Moves between items:
Gos q Zan
Gos s Kam
Gos u Nur
Gos g Rom
Gos t Kop
Gos a Fon
Vez q Tiz
Vez s Bir
Vez u Zud
Vez g Gif
Vez t Bel
Vez a Dap
Med q Viz
Med s Tam
Med u Bup
Med g Zud
Med t Kad
Med a Nat
Lev q Gup
Lev s Gud
Lev u Doz
Lev g Bod
Lev t Fon
Lev a Baf
Rir q Vez
Rir s Sig
Rir u Bir
Rir g Kef
Rir t Dip
Rir a Zud
Zan q Bod
Zan s Nur
Zan u Fon
Zan g Tok
Zan t Ber
Zan a Lut
Tok q Tig
Tok s Ber
Tok u Gos
Tok g Nat
Tok t Dav
Tok a Zan
Bup q Nat
Bup s Dok
Bup u Dav
Bup g Dar
Bup t Tes
Bup a Rom
Sez q Lis
Sez s Lut
Sez u Lev
Sez g Kam
Sez t Zan
Sez a Gup
Zem q Kop
Zem s Rom
Zem u Tok
Zem g Viz
Zem t Bup
Zem a Tig
Fon q Lut
Fon s Sez
Fon u Lis
Fon g Gos
Fon t Kam
Fon a Gud
Bod q Sez
Bod s Fon
Bod u Lut
Bod g Tig
Bod t Gos
Bod a Lev
Lis q Gud
Lis s Lev
Lis u Gup
Lis g Nur
Lis t Bod
Lis a Vul
Zud q Dap
Zud s Kad
Zud u Dar
Zud g Rir
Zud t Sig
Zud a Med
Bir q Zud
Bir s Tiz
Bir u Kad
Bir g Bel
Bir t Kav
Bir a Dar
Sem q Dip
Sem s Kef
Sem u Gif
Sem g Pav
Sem t Tel
Sem a Kav
Dok q Dav
Dok s Nat
Dok u Zem
Dok g Tes
Dok t Med
Dok a Kop
Peb q Gof
Peb s Pez
Peb u Pav
Peb g Doz
Peb t Vul
Peb a Zed
Mak q Pez
Mak s Peb
Mak u Gof
Mak g Gup
Mak t Doz
Mak a Tel
Gof q Tel
Gof s Pav
Gof u Zed
Gof g Baf
Gof t Fus
Gof a Vuz
Baf q Mak
Baf s Fus
Baf u Peb
Baf g Lev
Baf t Gud
Baf a Gof
Kav q Sig
Kav s Rir
Kav u Vez
Kav g Sem
Kav t Kef
Kav a Tiz
Tiz q Kad
Tiz s Zud
Tiz u Dap
Tiz g Kav
Tiz t Rir
Tiz a Tes
Viz q Dok
Viz s Bup
Viz u Nat
Viz g Dap
Viz t Dar
Viz a Zem
Zed q Vuz
Zed s Zur
Zed u Sem
Zed g Peb
Zed t Pez
Zed a Dip
Vuz q Kef
Vuz s Sem
Vuz u Dip
Vuz g Gof
Vuz t Pav
Vuz a Bel
Fus q Peb
Fus s Mak
Fus u Pez
Fus g Gud
Fus t Gup
Fus a Pav
Kef q Gif
Kef s Dip
Kef u Bel
Kef g Tel
Kef t Zed
Kef a Rir
Gup q Vul
Gup s Doz
Gup u Baf
Gup g Sez
Gup t Lut
Gup a Mak
Gud q Doz
Gud s Gup
Gud u Vul
Gud g Fon
Gud t Sez
Gud a Fus
Nat q Zem
Nat s Dav
Nat u Rom
Nat g Med
Nat t Tam
Nat a Tok
Kad q Dar
Kad s Dap
Kad u Tes
Kad g Sig
Kad t Vez
Kad a Tam
Doz q Baf
Doz s Vul
Doz u Fus
Doz g Lut
Doz t Lis
Doz a Peb
Tel q Zur
Tel s Zed
Tel u Vuz
Tel g Mak
Tel t Peb
Tel a Kef
Ber q Gos
Ber s Tig
Ber u Kam
Ber g Dav
Ber t Zem
Ber a Nur
Kam q Nur
Kam s Zan
Kam u Bod
Kam g Kop
Kam t Tok
Kam a Sez
Tig q Kam
Tig s Gos
Tig u Zan
Tig g Zem
Tig t Rom
Tig a Bod
Gif q Kav
Gif s Bel
Gif u Rir
Gif g Zur
Gif t Vuz
Gif a Vez
Kop q Ber
Kop s Tok
Kop u Tig
Kop g Dok
Kop t Nat
Kop a Kam
Tes q Tam
Tes s Med
Tes u Viz
Tes g Tiz
Tes t Zud
Tes a Dok
Pav q Zed
Pav s Tel
Pav u Zur
Pav g Fus
Pav t Mak
Pav a Sem
Dav q Rom
Dav s Zem
Dav u Kop
Dav g Tam
Dav t Viz
Dav a Ber
Dar q Med
Dar s Tes
Dar u Tam
Dar g Bir
Dar t Tiz
Dar a Bup
Sig q Bir
Sig s Vez
Sig u Tiz
Sig g Dip
Sig t Gif
Sig a Kad
Vul q Fus
Vul s Baf
Vul u Mak
Vul g Lis
Vul t Lev
Vul a Pez
Rom q Tok
Rom s Kop
Rom u Ber
Rom g Bup
Rom t Dok
Rom a Gos
Dap q Tes
Dap s Dar
Dap u Med
Dap g Vez
Dap t Bir
Dap a Viz
Lut q Lev
Lut s Lis
Lut u Gud
Lut g Zan
Lut t Nur
Lut a Doz
Bel q Rir
Bel s Kav
Bel u Sig
Bel g Vuz
Bel t Sem
Bel a Bir
Pez q Pav
Pez s Gof
Pez u Tel
Pez g Vul
Pez t Baf
Pez a Zur
Tam q Bup
Tam s Viz
Tam u Dok
Tam g Kad
Tam t Dap
Tam a Dav
Zur q Sem
Zur s Vuz
Zur u Kef
Zur g Pez
Zur t Gof
Zur a Gif
Nur q Fon
Nur s Bod
Nur u Sez
Nur g Ber
Nur t Tig
Nur a Lis
Dip q Bel
Dip s Gif
Dip u Kav
Dip g Zed
Dip t Zur
Dip a Sig

The rows follow the links: the fewer symbols apart two items are, the more alike their rows tend to be.

Each row is also shifted at random along 4 hidden directions that mean nothing.

Some items, each with a row of numbers:
Kef: -497 21 -9 61 -482 90 -178 419 26 -170 571 -221 -429 303 -308 -212 33 280 120 -429 433 100 -177 267 -79 -375
Bel: 332 -581 -365 150 -469 -158 -502 -315 -273 162 -354 -218 618 297 -239 420 194 609 320 -170 284 8 -458 417 578 -96
Rir: 4 -64 -113 189 -203 142 -310 289 40 143 4 -92 566 292 -553 21 532 -63 -216 -107 194 29 -457 242 -228 -541
Gof: -732 435 86 -208 97 -91 144 57 501 -63 351 -162 -189 57 98 -486 156 204 417 -233 484 285 -83 141 -56 -78
Kav: 301 -133 72 323 -513 54 -567 287 -282 -47 227 -116 -32 -12 -82 218 85 151 -363 220 389 64 -536 446 -169 -536
Peb: -126 -33 -251 -340 80 -307 -95 -516 363 -56 -59 -225 105 24 405 -399 -321 148 874 -122 226 139 -264 276 629 -51
Lev: 718 494 711 207 245 73 591 54 75 -21 352 -294 -16 -308 366 -11 442 176 -119 350 -5 238 202 -171 125 165
Viz: -8 -435 -418 -195 336 -130 -124 -36 -219 -2 -563 252 424 -110 -338 328 -143 199 -76 -557 -384 -248 182 -221 -16 437
Dip: 239 -18 -146 55 -426 139 -373 180 297 12 145 -70 185 420 -501 -43 397 60 171 -380 399 -3 -327 358 -18 -634
Tiz: -737 -409 -474 -90 38 -242 -283 231 -544 315 -97 -312 625 364 -327 -7 -29 80 -8 -357 -190 132 -352 8 -29 226
Dar: -76 -326 -658 -317 128 -263 -542 177 -205 211 -378 178 343 129 -279 -114 -320 -299 -53 -437 -271 -117 -219 -143 -337 57
Sem: 97 144 -91 -66 -368 56 -277 165 477 0 181 -16 -104 335 -452 -187 387 121 271 -437 469 14 -174 265 -45 -563
Dap: -259 -51 -201 16 51 -192 -452 567 -413 121 126 92 -145 -236 -9 -2 -228 -175 -638 -34 34 15 -315 -27 -794 34
Doz: 469 437 507 62 178 -12 255 75 213 -312 417 -276 -291 -422 594 -344 -165 -226 73 354 126 166 -177 129 85 -314
Gos: 706 7 152 164 -214 139 -103 -552 154 145 -330 454 -291 -93 271 269 -180 -576 -142 833 -246 -232 277 -127 54 -20
Bod: 181 216 257 -37 -22 100 476 -136 -76 236 141 -64 -201 319 53 -95 65 -220 105 254 -437 53 502 -431 121 411
Dok: 33 -212 -161 -75 386 185 70 160 162 -151 -524 469 275 -164 -466 305 77 -112 -278 -384 -318 -314 273 -207 -226 11
Bup: -438 -265 -140 -32 412 15 288 165 -282 -101 -383 257 294 -239 -391 428 91 423 -394 -478 -280 -163 353 -305 -131 509

In each set, the symbols that take the first to the second take the third to the fourth, perhaps in another order. Give the fourth.
Answers are names.
13 4 -128 148 -74 122 -347 424 67 249 -11 -13 599 136 -425 -12 549 -264 -409 -2 154 90 -538 133 -540 -526
: 506 83 66 156 395 -58 -110 195 25 104 -482 546 414 -530 -327 512 507 181 -788 -147 30 -74 96 -195 -675 189
:: -355 -13 132 -69 61 179 542 -365 -85 267 -135 73 3 365 -82 92 106 -168 129 274 -461 -17 594 -454 259 517
: Gud

-192 -198 -433 -109 147 -265 -376 227 -301 341 -259 24 500 53 -256 59 106 -46 -275 -242 -89 80 -315 -122 -347 183
: -715 -276 -417 18 -36 -131 -351 442 -491 192 163 -247 241 267 -222 -93 -143 -111 -233 -283 -114 120 -415 40 -306 16
:: 2 256 232 90 -300 -319 -269 -185 226 -141 231 -43 -594 -390 524 -6 -9 514 164 231 805 287 -239 376 12 -10
: Pez

-410 264 176 93 -182 -160 115 -34 182 9 244 -151 -173 27 -6 20 600 812 213 -264 730 350 -8 139 -15 176
: -704 146 42 45 -381 -104 -45 160 -36 -142 473 -254 -589 112 -15 -152 70 676 246 -332 612 195 -85 245 -18 55
:: -145 40 206 123 417 452 361 305 205 -232 -246 529 25 -288 -368 296 129 -204 -578 -60 -230 -301 410 -205 -427 -88
: Zem

-151 303 446 -76 437 11 832 31 3 -106 346 -582 282 -35 192 -278 293 298 311 -132 -152 308 228 -196 404 299
: 238 160 -109 -133 -359 -231 -393 -233 456 -15 79 48 -300 54 46 -93 69 263 404 -105 649 120 -200 379 78 -271
:: -481 -338 -360 78 -54 -140 -264 202 -499 350 -159 -235 682 244 -329 96 195 161 -157 -184 -46 151 -439 46 -44 113
: Dok

614 -55 -123 164 -591 3 -667 69 158 -28 110 -13 -137 159 -179 47 86 100 57 -75 508 -67 -474 498 15 -670
: 280 177 125 -110 200 -240 86 -381 297 -166 -31 -237 129 -365 632 -203 -19 152 414 201 313 207 -250 243 446 -116
:: 409 142 4 -93 41 -316 -155 -725 504 119 -417 -32 409 -238 362 67 408 464 605 148 580 237 -237 256 470 43
: Sez

-259 513 471 23 328 -2 494 163 211 -286 480 -312 -145 -365 532 -405 71 108 110 139 267 316 -90 107 37 -92
: -474 268 178 -163 342 -65 452 -82 267 -208 245 -415 145 -107 370 -439 34 161 518 -114 196 316 -94 76 321 62
:: 9 136 -472 -479 -88 -156 -255 -373 865 112 -250 18 351 518 -334 -431 238 -77 939 -559 343 71 -141 132 313 -385
: Zed

526 72 193 -112 25 -67 376 -151 -84 -42 285 -383 -176 67 319 -251 -322 -175 320 83 -393 35 195 -167 439 210
: 254 199 188 -183 405 -38 449 -311 331 -129 -96 -394 529 -91 313 -267 269 95 542 -14 -32 202 -77 63 580 1
:: -189 82 223 132 166 419 428 -244 193 106 -318 432 127 37 -194 263 293 -343 -293 478 -317 -190 510 -321 -85 101
: Nur

228 184 -7 -195 202 -191 -14 -451 504 -57 -185 -160 280 -123 390 -333 54 -6 607 30 298 187 -242 229 425 -240
: -628 35 86 145 -482 -216 -161 135 -170 -194 570 -281 -819 -35 256 -52 -171 814 185 -214 651 207 -112 289 4 133
:: 705 286 367 30 -108 60 292 -128 -17 90 249 -8 -448 37 278 -98 -77 -342 13 458 -276 8 361 -240 -45 163
: Doz

245 419 617 178 254 -1 586 131 -106 -250 476 -424 -236 -376 582 -207 8 240 -41 249 80 257 84 8 179 148
: 146 468 45 -220 226 -62 17 -266 846 -42 -33 -51 195 -85 153 -458 359 -166 467 6 440 211 -210 165 67 -460
:: 222 -32 -320 7 41 -71 -578 298 49 318 -226 226 581 16 -331 -24 308 -430 -394 22 6 11 -492 38 -678 -400
: Tam

226 -126 26 300 -449 -55 -223 -21 -54 34 20 -154 186 110 -275 346 534 725 47 -138 514 98 -274 337 192 -176
: -534 379 111 -104 43 -61 313 -73 465 108 99 -172 129 166 -180 -126 757 672 419 -384 664 374 39 5 -16 119
:: 441 86 352 145 -140 -11 353 -454 -240 255 -51 -20 -195 17 322 337 158 125 -33 585 -282 80 467 -314 219 656
: Tok

-166 127 259 232 323 503 468 -70 295 -31 -374 555 206 -116 -376 347 372 -324 -449 305 -275 -236 495 -278 -207 -94
: 25 -152 -87 -30 8 346 49 -358 184 -38 -481 453 -17 16 -92 251 -242 -533 -120 404 -375 -394 355 -168 146 -87
:: 207 -116 -442 -198 149 -151 -580 357 -18 127 -227 387 63 -180 -206 -76 -291 -495 -396 -292 -189 -187 -236 -88 -655 -186
: Med

-418 369 -62 -290 142 -87 95 -138 667 -8 83 -100 55 186 -23 -467 297 116 611 -296 450 254 -117 100 82 -198
: -118 66 57 272 -260 261 -136 417 -10 23 251 -153 267 225 -484 78 627 207 -233 -171 370 107 -357 275 -251 -501
:: -29 -114 62 68 267 346 122 48 137 -249 -353 570 -44 -222 -223 266 -159 -361 -420 113 -320 -422 316 -110 -175 -213
: Bod

256 470 182 -209 401 61 232 -90 691 -144 115 -176 264 -129 250 -574 174 -352 499 36 101 124 -128 107 162 -529
: -46 259 20 -36 -347 -150 -346 15 405 -92 251 16 -487 9 88 -180 87 310 265 -96 685 137 -209 290 -126 -279
:: -59 -529 -401 144 -483 -199 -722 65 -561 55 12 -217 136 152 39 72 -422 29 -45 65 52 -47 -674 430 192 -228
: Tes

